In the rows, zero is written as 128.
Known rows:
<925>: [115 189 148 132 106 131 140 155 143  82 113 138 119 148 131 143 111 133
 134  91 131 141 113 127 156 120 130]
<28>: [154 134  93 133 122 172 148 143 160 112 144 150 131  78 104 163 117 103
 169 115 113 138 129  91 151 135 158]
<1329>: [132 105 139 145 138 153 124 151 162 140 130 141 160  73 123 111 154  80
 183 116 107 180 149 109 115 146 167]
<443>: [119 193 136 132  99 126 145 155 146  87 114 136 127 135 134 146 110 138
 126  93 138 130 108 116 151 130 130]
<1198>: [160 138 130 124 126 143 155 174 150 127 117 138  95 172 160 165 125 121
 143 112  87 102 141  90 125 117 169]
<1649>: [132 135 171  47 118 128 143 166 153 128  98 143 114 151 181 171 137  68
 134  94  80 118 154 110  86 116 188]
<1497>: [119 184 140 128 108 129 139 159 137  84 122 144 108 152 130 149 112 136
 134 113 132 135 108 129 155 122 137]
<639>: [118 159 179 114 110 141 124  71 106 106 137 130 112 174  98 177 102 171
  99 161  72 143 166 160 204 163 131]
<557>: [132  74 105 107 138 134  82  73 135 112 149 169  69  81 136 147  89 137
 152 132 149 169 151 124 161 116 146]
<844>: [147  73 131 116 151  87  72  71  94 104 150 156  72 246 119 156 100 195
 104 180  69 124 131 118 148 122 128]
<1351>: [145  64  80 110 137 125  99 135 165 128 125 189 100  48 158 131 105  71
 127  96 152 146 151  97  97 113 159]
<148>: [148 135 151 113 105 141 134  97 134 107 137 108 140 146 108 157 128 101
 143 146  97 151 129 116 168 178 163]
<1628>: [160  92 135 198  77  85 107  48 128 124 134 140  73  77 153 150  85 141
 103 120 158 167 143  86 153 167 173]
<420>: [128 164 149  80 102 154 127 114 150 112 125 112 101 159 141 136  93 149
 138 127 126 135 176 128 197 122 149]
<758>: [122 199 142 131 101 130 143 155 146  90 122 142 118 155 133 150 109 126
 131  95 137 128 109 122 154 126 125]
<1883>: [146  38  92  70 117 130 144  90 132 101 165 156  48  86 146 159 129  86
 175 144 178 169 106 110 117  75 168]
<1302>: [ 91 136 155  67 113 139 169 127 149  99 144 114 104 120 128 154 128 127
 183 109 148 165 163 125 170 104 151]
<494>: [125 181 133 152 132 137 137 185 155  85 124 149 113 164 132 100 116 136
 147 129 155 161 118 174 151 121 116]

Facts:
<1032> famol:<420>, <1101>
<1035> famol:<1530>, <1425> grobe:<2027>, <727>, <1554>, <201>, <1663>
<1048> famol:<171>
<107> famol:<1048>, <1571> grobe:<1391>, <45>, <1101>, <876>
<1088> famol:<45>, <1285>
<1101> famol:<2027>
<1113> famol:<955>, <1101> grobe:<1072>, <1554>, <1727>, <28>
<1136> grobe:<1594>, <1278>, <373>, <45>, <1649>, <1310>, <1248>
<1142> famol:<1806>, <1361>
<1145> famol:<844>
<1149> famol:<1248> grobe:<1370>, <639>, <1889>, <1310>
<1168> famol:<537> grobe:<1887>, <62>, <942>, <1594>, <443>, <1595>, <543>, <1287>, <511>, <608>, <1775>, <1359>
<1179> famol:<1884>
<1198> famol:<1699>, <488>
<1209> famol:<1987>, <663>, <838>
<1248> famol:<171>
<1266> famol:<955>
<1278> famol:<279>
<1284> famol:<190>, <1775>
<1285> famol:<1690>, <1027>, <1863>
<1299> famol:<818>, <1727>
<1302> famol:<201>
<1305> famol:<171>, <1775>
<1310> famol:<201>
<1314> famol:<1691>, <2037>
<1329> famol:<93>, <838>
<1334> famol:<2027>, <537>, <1594>, <1628>
<1351> famol:<1630>, <1425> grobe:<373>, <738>, <1994>, <870>, <719>, <488>
<1361> famol:<955>, <1980> grobe:<1606>, <1497>, <1699>, <468>
<1368> famol:<1691>, <1884>, <1048>, <1927>
<1370> famol:<93>, <1594>, <1656>
<1417> grobe:<727>, <1727>, <568>, <1284>, <1980>
<1425> famol:<1287>, <534>
<1446> grobe:<1329>, <1032>, <494>, <171>, <1057>
<1466> famol:<190>, <1057>
<1477> grobe:<927>, <300>, <772>, <201>, <1179>, <488>
<148> famol:<1113>
<1501> famol:<1198>, <107>
<151> grobe:<1887>, <1278>, <1048>, <211>, <527>
<1522> famol:<75>
<1530> famol:<1334>
<1533> famol:<955>, <639>
<1543> famol:<2027>, <534>
<1546> grobe:<1100>, <275>, <609>, <898>
<1554> famol:<420>
<1569> grobe:<955>, <731>, <1856>, <639>, <1302>, <171>
<1571> famol:<1209>, <570>
<1584> famol:<1287>
<1594> famol:<1628>
<1595> famol:<844>
<1614> famol:<279>
<1628> famol:<537> grobe:<1887>, <211>, <1679>, <1359>
<1630> grobe:<2027>, <511>, <715>, <1909>
<1649> famol:<334>, <1699>, <511>
<1656> famol:<75>, <1727>
<1663> famol:<942>, <1032>, <206>
<1679> famol:<1927>
<1690> famol:<316>, <93>
<1691> famol:<2037>, <1927>
<1699> famol:<386>
<1727> famol:<974>
<1739> grobe:<727>, <403>, <1368>, <1027>, <838>, <1142>, <1769>, <1927>
<1748> famol:<557>, <1530>, <1927> grobe:<1048>, <75>, <699>, <1027>, <1032>, <1994>, <1909>
<1753> famol:<818>, <1889>, <570> grobe:<955>, <275>, <1145>
<1769> famol:<184>, <1902>
<1771> famol:<45>, <1571>, <148>
<1775> famol:<75>
<1780> famol:<1554>
<1806> famol:<1035>
<1809> grobe:<190>, <1302>, <1554>, <1649>, <1780>, <333>
<1827> famol:<1543>, <1533>
<1845> famol:<1048>
<184> famol:<282>, <1179>
<1856> famol:<316>, <75>
<1863> famol:<1305> grobe:<609>
<1883> famol:<1370>, <2037> grobe:<1554>, <1699>, <865>
<1889> famol:<1032>
<1901> famol:<1522>
<1902> famol:<75>, <1351>
<190> famol:<1522>
<1914> grobe:<1771>, <972>, <554>, <1566>
<1924> famol:<1606>, <838>, <1284> grobe:<1856>, <1329>, <527>, <925>, <511>
<1927> famol:<171>, <715>
<1980> famol:<1334>
<1987> famol:<1370>, <1606>, <1027>
<201> famol:<1691>, <1884>, <1530>
<2021> famol:<488> grobe:<1806>, <456>, <494>, <898>
<2027> famol:<537>, <1628>
<2037> grobe:<1594>, <792>, <1285>
<206> famol:<334>, <1145>
<207> famol:<1630>, <1477>
<211> famol:<75>, <1477>, <1980>
<212> grobe:<1088>, <48>, <1527>, <792>, <148>
<226> famol:<1980> grobe:<818>, <211>, <1142>, <324>
<275> famol:<974>
<279> famol:<456>, <1477>
<28> famol:<1606>
<316> famol:<1594>
<334> famol:<1699>, <1266>
<372> grobe:<45>, <494>, <1614>
<386> famol:<974>, <279> grobe:<1088>, <537>, <1554>, <1741>, <1775>, <1543>
<409> grobe:<184>, <886>, <1624>, <772>, <1998>, <461>
<420> famol:<456>, <715>
<458> famol:<1501>, <1446> grobe:<1334>, <316>, <537>, <190>, <527>, <174>, <1293>, <1124>, <431>
<45> famol:<190>
<465> grobe:<1606>, <300>, <1287>, <534>
<468> famol:<2037>, <1310>
<506> grobe:<1278>, <1656>, <1124>, <1980>
<534> famol:<2037>, <1628>
<540> famol:<1027>, <534> grobe:<1690>
<554> famol:<171>, <28>
<557> famol:<1334> grobe:<1497>, <373>, <1302>, <1314>, <1741>, <1927>
<569> famol:<1630>, <93>, <1994> grobe:<28>, <870>
<570> famol:<955>, <1884>
<608> famol:<151>, <1775>
<609> famol:<93>, <1775>
<636> famol:<1477>, <1927> grobe:<282>, <1527>, <1314>, <570>, <1679>
<649> grobe:<275>, <1649>, <1872>, <1285>, <1310>, <568>, <719>, <1266>, <715>
<663> famol:<1606>, <838>
<666> grobe:<1656>, <443>, <699>, <1872>
<699> famol:<1690>, <1032>, <1314>
<719> famol:<1614>
<726> grobe:<1299>, <974>, <543>, <1310>, <1741>
<75> famol:<557>
<792> famol:<1571>
<818> famol:<1806>, <300>
<832> famol:<75>, <554> grobe:<1771>, <1527>, <974>, <792>, <1663>
<838> famol:<275>, <1351>
<844> famol:<1266> grobe:<1088>, <48>, <639>
<865> famol:<1856>, <1690>
<876> famol:<639>
<886> famol:<282>, <456>, <151>
<898> famol:<333>
<910> famol:<282> grobe:<1856>, <974>, <1649>, <1285>, <568>, <488>
<927> famol:<1522>, <1690>
<93> famol:<1884> grobe:<1368>
<942> famol:<456>, <2021>, <1769>
<955> famol:<537>, <1884>, <420>
<965> famol:<1845> grobe:<62>, <1048>, <1145>, <876>
<974> famol:<2027>, <1628>, <1168>, <1101>

Rows:
No name comes twice in this set of rows, the named rows included.
[148 153 115 176 109 165 127  95 140 113 144 130 140  71  92 163 106 119
 123 130 104 152 138 112 197 189 146]  <1027>
[109 129 185  82  91 118 165 128 145 106 130 107 122 126 146 133 147  73
 149 124 152 167 148 129 131 133 175]  <1827>
[139 160 106 123 132 139 174 153 166  91 142 127 118 132 124 185 111 140
 183  99 127 146 144  84 176 130 137]  <1845>
[155 122 137  99 118 133 126 130 153 101 143 110 161 123 128 138 153  51
 176 122 118 176 114  94 117 162 177]  <1771>
[122 169 165  63 101 139 143 128 149  98 112 114  95 157 158 125 113 122
 156 108 130 138 144 132 166 109 152]  <1780>
[170 134  93 199 118 178 117 112 145 121 142 162 132  68  79 176 103 132
 123 132  80 129 137  95 186 184 150]  <1606>
[129 140 144  58  97 135 133 166 155 122 117 117 110 177 177 104 129  82
 161 129 135 118 135 108 128  99 184]  <1663>
[104 136 150 126  92 141 155 131 147 112 137 125 112 121 131 127 121 116
 122 136 156 150 158 145 166 136 149]  <1806>
[109 119 149  90  85 137 122 131 140 132 124 140 143 110 138 141 128  73
 122 122 123 132 174 111 131 151 182]  <974>
[174  62 135  73 149  89 146  75 150 107 127  84 116 121 166 162 141  77
 125 118 112 206 139 105  84  78 154]  <1753>
[123 150 175  83  96 149 136 106 137 114 129 116 116 138 133 152 119 120
 127 139 107 155 163 136 173 144 166]  <1889>
[180  76 116 120 158  88 147 123 152 105 135 155  64 146 179 186 129 118
 172 107 120 148 113  69  73 102 172]  <458>
[110 106  75 132 130  62  66 132 115  61 159 171 122 221 113 125  98 179
 139 145 164 116  80  71 147 116 102]  <212>
[ 96 130 135 137  99 143 153 149 149 127 137 140 137  87 126 128 131 108
 137 111 144 145 163 112 141 130 159]  <1425>

The same things again, as new rows of numbers:
Known rows:
<527>: [101 107 113 163 139 161 123 138 138 110 122 113  99 166 166 130 136 132
 126 156 118 137 114 134 164 135 137 140 121  94 139 151 123 160]
<506>: [132 109 124 141 131 153 135 157 152 111 107 131 121 114 136 120 139 132
 136 122 116 139 110 128 161 135 122 116 142  90 139 142 130 147]
<1310>: [135 111 109 149 137 136 108 124 137 126 138 151 118 149 163 132 124 117
 152 142 148 147 133 107 125 123 131 133 126 110 111 118 120 117]
<1533>: [152 113 113 127 117 122 107 128 127 102 128 148 126 123 152 133 130 118
 170 128 168 148 127 126 142 140 121 118 141 119 127 109 105 128]
<731>: [122 105 135 149 148 153 129 140 132 108 122 124 104 140 152 120 129 131
 126 138 114 157 112 122 144 136 150 130 115  94 141 140 127 138]
<1663>: [119 108 108  89  90 145  74 120 124  57 142 127 143 134 153 134 140 129
 133 136 173 152 102 137 157 177 134 152 103 151 157 124 107 171]
<666>: [112 114 128 146 142 155 137 157 150 105 112 124 127 123 158 117 136 130
 139 131 115 141 127 116 139 129 143 115 137 110 148 152 132 151]
<1048>: [131 133 114 138 130 165 152 135 148 112 145 148 131 138 108 103 110 130
 113 131 122 137 111 106 152 156 174 130  82 114 122  94 134 119]
<1446>: [135 120 136 132 111 173 161 168 138 110 131 132 134 130 137 100 128 139
 124 124 125 134 113 107 152 117 147 114 112 114 145 126 129 162]
<1032>: [140 121 118 121 100 155 119 123 118 105 155 147 133 158 148 126 115 128
 145 131 170 148 117 122 132 130 144 136  98 138 122 109 114 131]
<1699>: [137 115 120 116  96 188 148 149 119 107 168 123 128 146 130 101 123 132
 152 116 157 149 104 136 146 125 148 140  80 129 144 119 110 158]
<1522>: [126 142 103 137 140 158 149 133 155 128 122 153 135 125  94 115 111 142
  98 128  98 136 122 103 151 153 163 127 100 122 139 104 141  94]
<1679>: [129 116 112 134 123 150  87 122 124 103 127 146 135 135 140 138 136 131
 122 133 141 147 130 107 141 152 147 153 103 136 144 116 122 128]
<443>: [124 103 129 155 147 139 127 139 135 107 132 118 108 143 161 119 132 131
 121 136 113 152 119 117 149 147 149 131 122  96 137 149 125 140]
<1656>: [133 127 100 142 146 137  98 119 135 121 121 166 129 141 135 145 127 127
 120 144 136 146 134  95 134 141 143 151 114 127 136 103 126  96]
<465>: [125 104 120 154 136 153 139 160 132 119 106 129 118 132 148 121 147 132
 131 135 112 137 122 124 171 130 119 126 140 107 141 152 121 146]
<1287>: [146 131 121 180 148 147 168 131 132 145 133 153 119 157 152 121 108 129
 151 137 132 155 128 113 133 110 157 125 116 114 116 133 118  99]
<942>: [146 107 126  97  97 162  90 147 114  77 156 135 142 111 132 106 136 121
 124 118 163 166 116 110 138 139 149 169  79 139 164 103 127 162]

Rows:
No name comes twice in this set of rows, the named rows included.
[127 103 126 134 132 114 109 127 145  91 122 130 126 143 167 128 133 125
 150 142 150 157 122 135 124 149 143 128 137 107 138 142 114 133]  <876>
[ 97 123 105 120 146 138  99 127 141 103  89 127 122 120 128 139 144 144
  84 146 100 135 121 121 155 169 138 141 137 121 163 136 142 122]  <1466>
[133 129 119 156 111 203 169 151 110 126 164 132 114 167 128 106 115 137
 132 121 123 137 118 110 147 105 154 139  64 125 142 114 120 139]  <282>
[117  96 127 123 110 152 100 137 104  92 132 119 118 148 191 131 150 126
 144 140 161 157 120 131 133 127 135 156 116 134 152 141 118 171]  <1595>
[148 128 115 139 101 175 157 135 125 126 158 147 124 168 138 106 110 136
 143 135 152 140 122 122 139 114 156 132  84 133 123  97 118 128]  <715>
[146 110 107 141 144 124 107 126 152 126 116 166 138 118 155 153 130 109
 162 126 155 143 141 106 131 127 118 107 158 123 120 111 114 121]  <1035>
[138 133 117 136 109 200 177 166 133 136 137 143 142 144 118  99 121 144
 103 119 120 124 119 102 158 104 151 120  85 129 136  99 132 142]  <151>
[135 115 126 124 122 115 130 122 136 127 140 136 121 184 154 123 117 118
 158 154 150 139 130 117 103 130 139 109 136 106 103 119 108 114]  <1806>
[141 129 137 128  97 191 174 153 109 109 163 135 132 154 138  83 123 138
 124 125 143 153 108 137 164 130 168 135  68 127 140 116 112 153]  <488>
[137 114 109  99  98 159 119 140 137  98 132 145 153 125 148 122 139 135
 149 116 177 140 120 122 149 134 137 126 117 148 152 112 117 160]  <386>
[138 142 106 157 143 185 153 124 130 155 150 167 131 165 108 117 104 139
 104 137 119 126 134  87 140 111 163 138  82 126 117  91 134  90]  <75>
[143 133 107 139 125 168 145 130 124 133 146 154 130 156 126 118 113 134
 128 133 141 142 124 109 148 118 151 143  91 134 128  97 121 108]  <1927>
[141 142 112 152 125 194 174 140 129 155 156 149 111 181 101 107 104 142
 103 135  97 121 119  99 151 117 159 126  67 117 120  95 129  99]  <171>

